Below are the code and all the weights of a small trained network. Each question names an input and a target symbol and asks about switching units off, where a switched-off unit gives its printed mean instead of its output.

import numpy as np


def w(rows, s, z=0):
    codes = np.array(rows[::2]) - 128.0
    scale = np.full(codes.shape[1], s)
    scale[-1] = z or s
    return codes * scale


def f(y):
    return np.maximum(y, 0)


def softmax(a):
    e = np.exp(a - a.max(-1, keepdims=True))
    return e / e.sum(-1, keepdims=True)


def log_softmax(a):
    a = a - a.max(-1, keepdims=True)
    return a - np.log(np.exp(a).sum(-1, keepdims=True))


def net(x, mask):
    ids = ['αγδεημξπτφω'.index(c) for c in x.split()]
    T = len(ids)
    res = E[ids] + P[:T]
    q, k, v = (res @ M[0].T for M in (Q, K, V))
    z = softmax(np.where(np.tri(T) > 0, q @ k.T / 3**0.5, -1e9)) @ v
    res = res + np.where(mask[0], z, O[0][:, -1]) @ O[0][:, :-1]
    y = f(res @ A[0][:, :-1].T + A[0][:, -1])
    res = res + np.where(mask[1:9], y, B[0][:, -1]) @ B[0][:, :-1]
    return log_softmax(res[-1] @ U[:, :-1].T + U[:, -1])


Q, K, V, O, A, B = {}, {}, {}, {}, {}, {}
E = w([
[41,58,29,167,154,41,107,126,130,176,78],'α',
[74,145,115,116,140,255,197,78,52,142,127],'γ',
[121,136,124,93,137,183,178,150,107,110,158],'δ',
[163,116,124,116,89,125,209,188,141,100,209],'ε',
[117,174,71,77,181,231,151,179,111,119,192],'η',
[158,76,125,91,122,178,214,142,110,127,190],'μ',
[140,173,169,98,186,168,154,70,234,157,65],'ξ',
[133,79,114,194,123,152,199,208,190,16,80],'π',
[88,188,174,105,129,171,149,93,43,148,146],'τ',
[136,144,162,44,106,157,100,148,113,121,195],'φ',
[108,139,180,104,198,137,125,230,115,139,158],'ω',
],0.016)
P = w([
[17,172,161,75,34,186,164,191,140,255,237],'0',
[187,91,81,137,60,133,205,131,139,234,216],'1',
[143,157,101,44,114,117,159,110,76,184,65],'2',
[192,193,61,64,142,70,173,144,140,92,198],'3',
[98,112,140,46,188,118,90,94,80,113,38],'4',
[161,191,77,94,184,85,49,133,151,19,229],'5',
[78,104,181,83,201,98,31,45,82,86,89],'6',
],0.0081)
Q[0] = w([
[42,50,172,4,237,149,191,150,80,95,106],'H1',
[91,149,37,13,129,31,169,121,135,76,119],'H1',
[79,107,133,131,235,145,90,100,206,60,243],'H1',
],0.0049)
K[0] = w([
[115,131,90,176,214,54,96,58,153,53,224],'H1',
[176,131,134,135,167,122,28,98,89,34,88],'H1',
[60,90,121,142,96,151,3,104,144,99,76],'H1',
],0.0057)
V[0] = w([
[100,117,119,134,89,155,176,186,87,66,113],'H1',
[152,120,114,171,161,124,161,102,197,61,29],'H1',
[231,181,254,117,151,211,149,118,130,59,138],'H1',
],0.0095)
O[0] = w([
[207,183,250,146,123,76,119,48,70,216,130,162],'H1',
[123,177,77,59,125,51,78,254,167,138,97,199],'H1',
[177,144,79,166,190,218,103,242,119,211,48,2],'H1',
],0.0089,0.00068)
A[0] = w([
[143,220,152,71,236,44,184,9,122,65,107,133],'N1',
[61,36,60,203,160,76,203,139,77,123,143,134],'N2',
[64,96,78,165,79,95,111,208,73,54,95,73],'N3',
[93,102,101,127,59,149,185,230,34,75,124,193],'N4',
[131,118,171,186,89,23,87,162,105,136,115,182],'N5',
[253,186,162,155,189,235,123,218,98,216,89,159],'N6',
[119,123,202,110,120,165,161,62,91,151,225,253],'N7',
[31,200,163,71,90,114,85,176,136,227,190,157],'N8',
],0.0061,0.0038)
B[0] = w([
[197,30,147,165,62,110,107,168,154,190,150,203],'N1',
[118,180,132,131,200,189,50,59,225,72,95,161],'N2',
[120,81,168,47,76,135,107,24,75,152,233,154],'N3',
[124,153,186,27,188,226,182,14,198,173,240,159],'N4',
[145,113,67,45,159,111,62,112,100,181,99,155],'N5',
[83,34,155,186,2,187,126,207,87,83,124,251],'N6',
[103,121,100,122,187,73,140,241,84,114,56,214],'N7',
[129,170,215,92,137,144,215,51,160,199,183,163],'N8',
],0.0066,0.014)
U = w([
[116,90,216,156,3,188,192,94,125,142,195,109],'α',
[167,80,46,127,3,144,65,137,90,130,108,169],'γ',
[110,144,85,114,144,81,72,208,117,83,55,165],'δ',
[139,130,112,143,125,128,126,126,123,151,130,31],'ε',
[143,131,121,144,159,131,116,123,129,140,127,118],'η',
[134,139,115,139,131,132,122,125,125,141,131,72],'μ',
[95,200,92,42,225,131,178,121,156,123,94,251],'ξ',
[179,161,99,76,171,113,122,136,107,233,125,162],'π',
[121,148,121,149,133,132,124,126,127,136,132,55],'τ',
[154,129,131,163,192,145,108,112,139,126,132,156],'φ',
[133,139,121,148,136,132,125,123,131,137,127,60],'ω',
],0.0072,0.0035)

Each question gives the input, a string of symbols that net reads in full, and the target symbol t.
The units are the heads (3 rows each of Q, K, V and O) and the neurons (one row each of A and B). Each row of codes is followed by its name. A weight is (code - 128) times the scale printed after its matrix; where a second scale follows, it is the last column's (O, A, B and U).
mask holds one flag per unit, heads first, then neurons. A switched-off unit (its flag False) gives its mean, the last column of its rows in O or B, instead of its output. The means were averaged over made-up inputs and are rounded, as every weight is.
A unit's drop is (log p(t) with every unit on - log p(t) with that unit switched off) / (log p(t) with every unit on - log p(t) with every unit switched off).
The circuit of an input: a set's keep is (log p(t) with only the set's units on - log p(t) with every unit switched off) / (log p(t) with every unit on - log p(t) with every unit switched off). Starting from all 9 units, units are removed one at a time, each time the one whose removal leaves the highest keep (on an exact tie, the one counted first), for as long as the keep stays at least 0.8.
units of the circuit, in order: the units of the circuit, biggest drop first
top k neurons: the k neurons with the biggest drops, biggest first
drop when u is switched off: that unit's drop, to one decimal
input α ξ η π η, target π: top neuron	(N6)
input ε φ ξ ξ, target γ: units of the circuit, in order	(N6, H1)
input ξ ε ξ η, target α: top 3 neurons	(N6, N4, N7)
input π π π ξ, target α: units of the circuit, in order	(N6, N8, H1, N7)
input α ξ ξ π, target ξ: units of the circuit, in order	(N6, N4)
input ξ π π α φ ξ μ, target ξ: units of the circuit, in order	(N6, H1)
input ξ π γ α ω, target α: top 2 neurons	(N1, N8)
input ω δ ξ α, target ξ: units of the circuit, in order	(N6, N2)
input μ π τ ξ γ π α, target π: units of the circuit, in order	(N6, H1, N5, N8)
input δ π π γ α π ξ, target π: top 3 neurons	(N6, N1, N8)
input α ξ μ ξ ε, target ξ: units of the circuit, in order	(N6, N1)
input η ξ μ η μ ω, target α: top 4 neurons	(N6, N7, N5, N2)
input α π π, target π: top 2 neurons	(N6, N5)
input ξ ξ ξ α ξ ξ ξ, target ξ: units of the circuit, in order	(N6)
input η φ α π δ, target π: top 2 neurons	(N6, N1)
input ξ ξ ξ α ξ π, target ξ: top 2 neurons	(N6, N4)
input ξ δ γ φ η, target α: top 3 neurons	(N6, N5, N2)
input δ φ π φ ξ, target α: top 3 neurons	(N6, N7, N5)
input η α φ π μ, target π: top 2 neurons	(N6, N7)
input ξ π η ξ α ξ δ, target ξ: units of the circuit, in order	(N6)
input π ξ α ξ π δ, target π: drop when N8 is switched off	0.1
input ξ ξ μ ξ, target δ: drop when N1 is switched off	0.2
input π ξ ξ ξ α ξ δ, target ξ: drop when N2 is switched off	0.0
